Below is a small trained network, with its code and all its weights. Each question gives an input and a class and asks what happens when units are switched off, that is, made to give their printed mean instead of their output.

import numpy as np


def w(rows, s, z=0):
    codes = np.array(rows[::2]) - 128.0
    scale = np.full(codes.shape[1], s)
    scale[-1] = z or s
    return codes * scale


def norm(h):
    return h / np.sqrt((h * h).mean(-1, keepdims=True) + 1e-5)


def f(y):
    return y / 2 * (1 + np.tanh(0.7978845608 * (y + 0.044715 * y**3)))


def log_softmax(a):
    a = a - a.max(-1, keepdims=True)
    return a - np.log(np.exp(a).sum(-1, keepdims=True))


def net(x, mask):
    res = np.array(x, float).reshape(1, 8) / 4 @ E
    u = 0
    for l in range(2):
        y = f(norm(res) @ A[l][:, :-1].T + A[l][:, -1])
        res = res + np.where(mask[u : u + 5], y, B[l][:, -1]) @ B[l][:, :-1]
        u += 5
    return log_softmax(norm(res)[-1] @ U[:, :-1].T + U[:, -1])


A, B = {}, {}
E = w([
[127,125,140,130,145,119,139],'x0',
[103,247,118,63,129,134,130],'x1',
[134,128,138,138,124,111,111],'x2',
[125,145,195,132,171,125,142],'x3',
[140,127,130,125,120,153,118],'x4',
[152,97,135,2,92,15,144],'x5',
[61,91,195,129,17,128,163],'x6',
[186,165,143,167,102,102,198],'x7',
],0.0096)
A[0] = w([
[253,110,147,81,226,112,72,83],'L0N1',
[67,73,118,71,164,120,37,50],'L0N2',
[166,22,129,156,144,122,121,127],'L0N3',
[231,147,116,133,93,101,199,1],'L0N4',
[159,129,19,140,152,108,130,26],'L0N5',
],0.016,0.0033)
B[0] = w([
[62,102,116,88,134,213,205,254],'L0N1',
[252,86,147,121,140,130,114,217],'L0N2',
[108,200,151,95,131,77,85,228],'L0N3',
[236,84,151,102,150,131,89,202],'L0N4',
[90,163,164,150,64,198,123,203],'L0N5',
],0.018,0.0085)
A[1] = w([
[185,88,193,175,197,139,200,158],'L1N1',
[111,127,75,251,188,141,86,3],'L1N2',
[146,105,68,131,23,136,54,156],'L1N3',
[140,130,134,16,166,108,126,150],'L1N4',
[110,32,142,115,48,100,131,198],'L1N5',
],0.02,0.003)
B[1] = w([
[164,118,135,185,117,174,22,199],'L1N1',
[123,117,40,55,6,48,149,166],'L1N2',
[158,184,189,188,164,138,102,197],'L1N3',
[101,194,49,155,108,77,126,250],'L1N4',
[108,92,157,160,68,188,193,192],'L1N5',
],0.016,0.013)
U = w([
[67,86,176,122,110,192,197,185],'0',
[163,65,10,102,73,96,182,55],'1',
[112,154,120,129,152,136,83,252],'2',
[229,106,151,73,192,133,49,80],'3',
[100,184,162,123,142,152,81,101],'4',
[102,144,114,143,156,125,96,181],'5',
[95,212,129,88,180,94,102,28],'6',
[120,137,145,93,141,142,90,103],'7',
],0.011,0.0031)

Each question gives the input, the list of numbers given to net, and the class t.
The units are the neurons (one row each of A and B). Each row of codes is followed by its name. A weight is (code - 128) times the scale printed after its matrix; where a second scale follows, it is the last column's (A, B and U).
mask holds one flag per neuron, layer by layer. A switched-off neuron (its flag False) gives its mean, the last column of its row in B, instead of its output. The means were averaged over made-up inputs and are rounded, as every weight is.
A unit's drop is (log p(t) with every unit on - log p(t) with that unit switched off) / (log p(t) with every unit on - log p(t) with every unit switched off).
The circuit of an input: a set's keep is (log p(t) with only the set's units on - log p(t) with every unit switched off) / (log p(t) with every unit on - log p(t) with every unit switched off). Starting from all 10 units, units are removed one at a time, each time the one whose removal leaves the highest keep (on an exact tie, the one counted first), for as long as the keep stays at least 0.8.
units of the circuit, in order: the units of the circuit, biggest drop first
most important unit: the unit with the biggest drop
k most important neurons: the k neurons with the biggest drops, biggest first
k most important neurons of layer l: the k neurons of layer l with the biggest drops, biggest first
input [2,8,7,-5,1,-8,-5,3], class 1: 2 most important neurons -> [L1N2; L0N3]
input [-1,-2,-2,3,-5,-6,-4,8], class 3: 3 most important neurons -> [L1N1; L0N4; L1N4]
input [-1,6,7,2,-1,7,-1,5], class 1: 4 most important neurons -> [L1N4; L1N3; L0N3; L0N2]
input [0,-6,-2,-8,-2,8,8,1], class 0: most important unit -> L1N5
input [-2,8,3,0,-8,1,8,1], class 0: units of the circuit, in order -> [L0N3; L1N5]
input [-2,-6,4,-7,3,4,-5,2], class 4: 3 most important neurons -> [L0N3; L0N5; L0N4]
input [-8,1,4,3,8,3,-8,7], class 0: 4 most important neurons of layer 0 -> [L0N1; L0N5; L0N2; L0N3]
input [1,-5,2,-6,-6,-4,-6,-3], class 0: 2 most important neurons of layer 1 -> [L1N4; L1N1]
input [4,-3,-4,-5,6,3,-3,-8], class 3: 2 most important neurons of layer 0 -> [L0N2; L0N3]
input [7,1,-6,-7,7,-8,6,5], class 1: 3 most important neurons of layer 0 -> [L0N1; L0N5; L0N2]
input [-2,3,-3,1,-1,-5,-7,-7], class 0: units of the circuit, in order -> [L0N1; L0N3]
input [-8,7,8,-4,7,8,-6,2], class 1: units of the circuit, in order -> [L0N1; L1N3]
input [-2,-7,2,4,4,-2,-4,6], class 6: 2 most important neurons -> [L0N3; L1N4]
input [-7,-6,0,0,-1,-2,3,8], class 3: units of the circuit, in order -> [L0N4]
input [-4,2,2,-3,4,-5,-4,0], class 1: units of the circuit, in order -> [L1N2; L0N3]
input [8,-3,-3,-3,3,8,-8,3], class 0: 2 most important neurons -> [L0N1; L0N5]
input [-5,0,-2,5,3,-7,4,0], class 1: 2 most important neurons of layer 1 -> [L1N2; L1N3]
input [3,3,7,5,3,8,5,2], class 1: units of the circuit, in order -> [L0N3; L1N3]
input [4,3,-8,4,-3,-8,1,6], class 1: 3 most important neurons -> [L1N2; L0N1; L0N2]
input [-3,1,3,1,3,-4,2,0], class 1: 2 most important neurons of layer 0 -> [L0N1; L0N2]
input [6,-7,-1,-5,2,6,3,-5], class 6: 2 most important neurons -> [L0N3; L1N4]
